Here is a tiny trained network, its code and every weight. The questions are about switching its units off for an input and a target symbol, where a switched-off unit gives its printed mean instead of its output.

import numpy as np


def w(rows, s, z=0):
    codes = np.array(rows[::2]) - 128.0
    scale = np.full(codes.shape[1], s)
    scale[-1] = z or s
    return codes * scale


def f(y):
    return y / 2 * (1 + np.tanh(0.7978845608 * (y + 0.044715 * y**3)))


def softmax(a):
    e = np.exp(a - a.max(-1, keepdims=True))
    return e / e.sum(-1, keepdims=True)


def log_softmax(a):
    a = a - a.max(-1, keepdims=True)
    return a - np.log(np.exp(a).sum(-1, keepdims=True))


def net(x, mask):
    ids = ['αβγηθξστφψω'.index(c) for c in x.split()]
    T = len(ids)
    res = E[ids] + P[:T]
    r = res
    for j in range(2):
        rows = slice(4 * j, 4 * j + 4)
        q, k, v = (r @ M[0][rows].T for M in (Q, K, V))
        z = softmax(np.where(np.tri(T) > 0, q @ k.T / 4**0.5, -1e9)) @ v
        o = O[0][rows]
        res = res + np.where(mask[j], z, o[:, -1]) @ o[:, :-1]
    y = f(res @ A[0][:, :-1].T + A[0][:, -1])
    res = res + np.where(mask[2:6], y, B[0][:, -1]) @ B[0][:, :-1]
    return log_softmax(res[-1] @ U[:, :-1].T + U[:, -1])


Q, K, V, O, A, B = {}, {}, {}, {}, {}, {}
E = w([
[119,19,227,114,194,79,66,169],'α',
[65,143,167,73,65,78,163,81],'β',
[159,57,161,195,129,15,133,150],'γ',
[149,77,129,130,115,26,122,228],'η',
[152,118,7,54,131,60,92,170],'θ',
[74,37,94,165,77,155,142,52],'ξ',
[112,185,87,227,114,193,183,161],'σ',
[49,159,113,127,107,213,143,205],'τ',
[123,102,72,133,220,24,115,109],'φ',
[220,103,143,123,96,164,110,58],'ψ',
[148,255,99,150,100,174,186,172],'ω',
],0.011)
P = w([
[119,197,115,162,112,131,10,118],'0',
[117,154,146,171,91,94,79,139],'1',
[134,126,143,155,94,98,99,144],'2',
[138,114,139,144,108,102,116,140],'3',
[140,107,133,130,118,109,133,141],'4',
[138,96,126,125,131,114,152,140],'5',
[137,92,127,112,144,118,168,136],'6',
[139,86,118,101,156,128,183,137],'7',
[142,75,107,88,169,137,198,136],'8',
[151,73,112,79,171,138,214,125],'9',
],0.012)
Q[0] = w([
[145,97,180,149,135,138,151,153],'h0',
[146,46,131,101,148,2,99,125],'h0',
[93,161,135,163,138,160,135,184],'h0',
[142,165,103,137,92,199,137,93],'h0',
[141,120,106,152,111,91,144,144],'h1',
[170,70,112,101,99,62,116,76],'h1',
[157,136,106,158,128,131,178,148],'h1',
[177,76,141,91,139,119,105,77],'h1',
],0.02)
K[0] = w([
[123,135,47,82,140,111,137,125],'h0',
[132,94,125,82,171,159,253,113],'h0',
[139,165,115,130,118,151,50,96],'h0',
[101,134,150,180,89,87,72,161],'h0',
[118,96,149,80,164,167,111,107],'h1',
[133,75,146,79,166,143,247,132],'h1',
[79,142,141,96,196,156,83,128],'h1',
[126,109,103,103,157,117,233,144],'h1',
],0.016)
V[0] = w([
[132,132,10,88,110,187,113,213],'h0',
[227,121,104,59,207,87,73,120],'h0',
[46,96,161,82,152,91,101,191],'h0',
[92,187,103,23,103,66,143,106],'h0',
[151,77,176,117,113,219,86,62],'h1',
[189,219,135,123,101,139,124,52],'h1',
[240,154,135,138,135,86,146,170],'h1',
[122,113,77,225,159,84,121,44],'h1',
],0.011)
O[0] = w([
[132,116,143,254,114,141,99,109,75],'h0',
[179,178,155,126,107,67,94,79,170],'h0',
[57,163,127,133,91,115,147,101,123],'h0',
[116,61,140,141,60,66,132,164,53],'h0',
[160,109,100,93,52,178,141,93,254],'h1',
[165,88,146,135,127,118,232,143,147],'h1',
[129,130,225,125,164,152,151,121,143],'h1',
[127,71,70,115,173,105,157,42,241],'h1',
],0.014,0.0029)
A[0] = w([
[220,83,230,140,226,47,70,226,19],'n0',
[193,141,76,84,20,190,206,68,194],'n1',
[126,217,115,88,254,207,57,107,89],'n2',
[126,118,140,200,67,244,241,118,253],'n3',
],0.0064,0.0022)
B[0] = w([
[127,148,79,111,29,210,251,8,163],'n0',
[14,123,220,188,162,150,142,125,250],'n1',
[178,177,70,173,120,106,189,212,162],'n2',
[162,156,141,2,106,84,2,84,210],'n3',
],0.0071,0.014)
U = w([
[59,222,132,131,116,169,172,110,50],'α',
[106,69,129,88,68,77,165,192,155],'β',
[134,134,113,184,210,174,220,192,190],'γ',
[56,109,201,248,234,112,113,197,196],'η',
[146,106,133,194,65,117,132,86,38],'θ',
[75,79,61,156,117,210,159,70,44],'ξ',
[217,62,77,131,223,140,87,186,255],'σ',
[154,167,104,64,92,113,7,148,173],'τ',
[132,127,117,131,208,31,128,94,129],'φ',
[107,104,225,69,143,112,91,66,114],'ψ',
[253,132,45,63,29,169,179,117,82],'ω',
],0.0054,0.0038)

Each question gives the input, a string of symbols that net reads in full, and the target symbol t.
The units are the heads (4 rows each of Q, K, V and O) and the neurons (one row each of A and B). Each row of codes is followed by its name. A weight is (code - 128) times the scale printed after its matrix; where a second scale follows, it is the last column's (O, A, B and U).
mask holds one flag per unit, heads first, then neurons. A switched-off unit (its flag False) gives its mean, the last column of its rows in O or B, instead of its output. The means were averaged over made-up inputs and are rounded, as every weight is.
A unit's drop is (log p(t) with every unit on - log p(t) with that unit switched off) / (log p(t) with every unit on - log p(t) with every unit switched off).
The circuit of an input: a set's keep is (log p(t) with only the set's units on - log p(t) with every unit switched off) / (log p(t) with every unit on - log p(t) with every unit switched off). Starting from all 6 units, units are removed one at a time, each time the one whose removal leaves the highest keep (on an exact tie, the one counted first), for as long as the keep stays at least 0.8.
units of the circuit, in order: the units of the circuit, biggest drop first
most important unit: the unit with the biggest drop
top k neurons: the k neurons with the biggest drops, biggest first
which heads matter: for each layer, one digit per head in row order, 1 if its drop is at least 0.15 and else 0, layers parted by /
input ψ τ τ τ γ τ ψ τ θ, target η: most important unit => h0
input τ β ψ ψ α ψ γ, target ω: units of the circuit, in order => (h0, n0, n1)
input η θ α ψ θ θ, target θ: which heads matter => 10
input ψ σ ψ ψ ψ, target ψ: which heads matter => 01
input φ α ω, target φ: units of the circuit, in order => (h1, h0)
input τ θ α, target θ: which heads matter => 10
input ψ ψ η ψ τ τ, target ψ: units of the circuit, in order => (h1, n1, n3)
input φ σ ξ, target ξ: units of the circuit, in order => (h1, h0)
input τ α σ τ ψ ψ ω, target τ: top 2 neurons => (n3, n1)
input γ σ ψ η ψ θ τ, target γ: units of the circuit, in order => (n3, h0, n2, h1)
input σ ψ θ, target ω: units of the circuit, in order => (n0, n1, h0, h1)
input γ α α ξ, target ξ: units of the circuit, in order => (h1, n3)
input α γ τ φ ψ ψ τ ω, target α: units of the circuit, in order => (h0, n1)
input τ ψ φ ψ σ η, target γ: top 2 neurons => (n3, n0)
input σ α τ τ ω, target σ: most important unit => h0
input α ψ σ τ ψ α τ, target α: units of the circuit, in order => (h0, n3)
input θ φ τ ω β ω σ ξ ξ γ, target σ: top 2 neurons => (n1, n0)
input ξ α γ, target τ: top 2 neurons => (n1, n0)
input α ψ ω θ ψ γ, target ω: units of the circuit, in order => (n0, h0, n1)
input σ τ ξ ψ ψ ψ θ ψ τ, target σ: top 3 neurons => (n3, n1, n0)
input η σ τ, target η: most important unit => h1
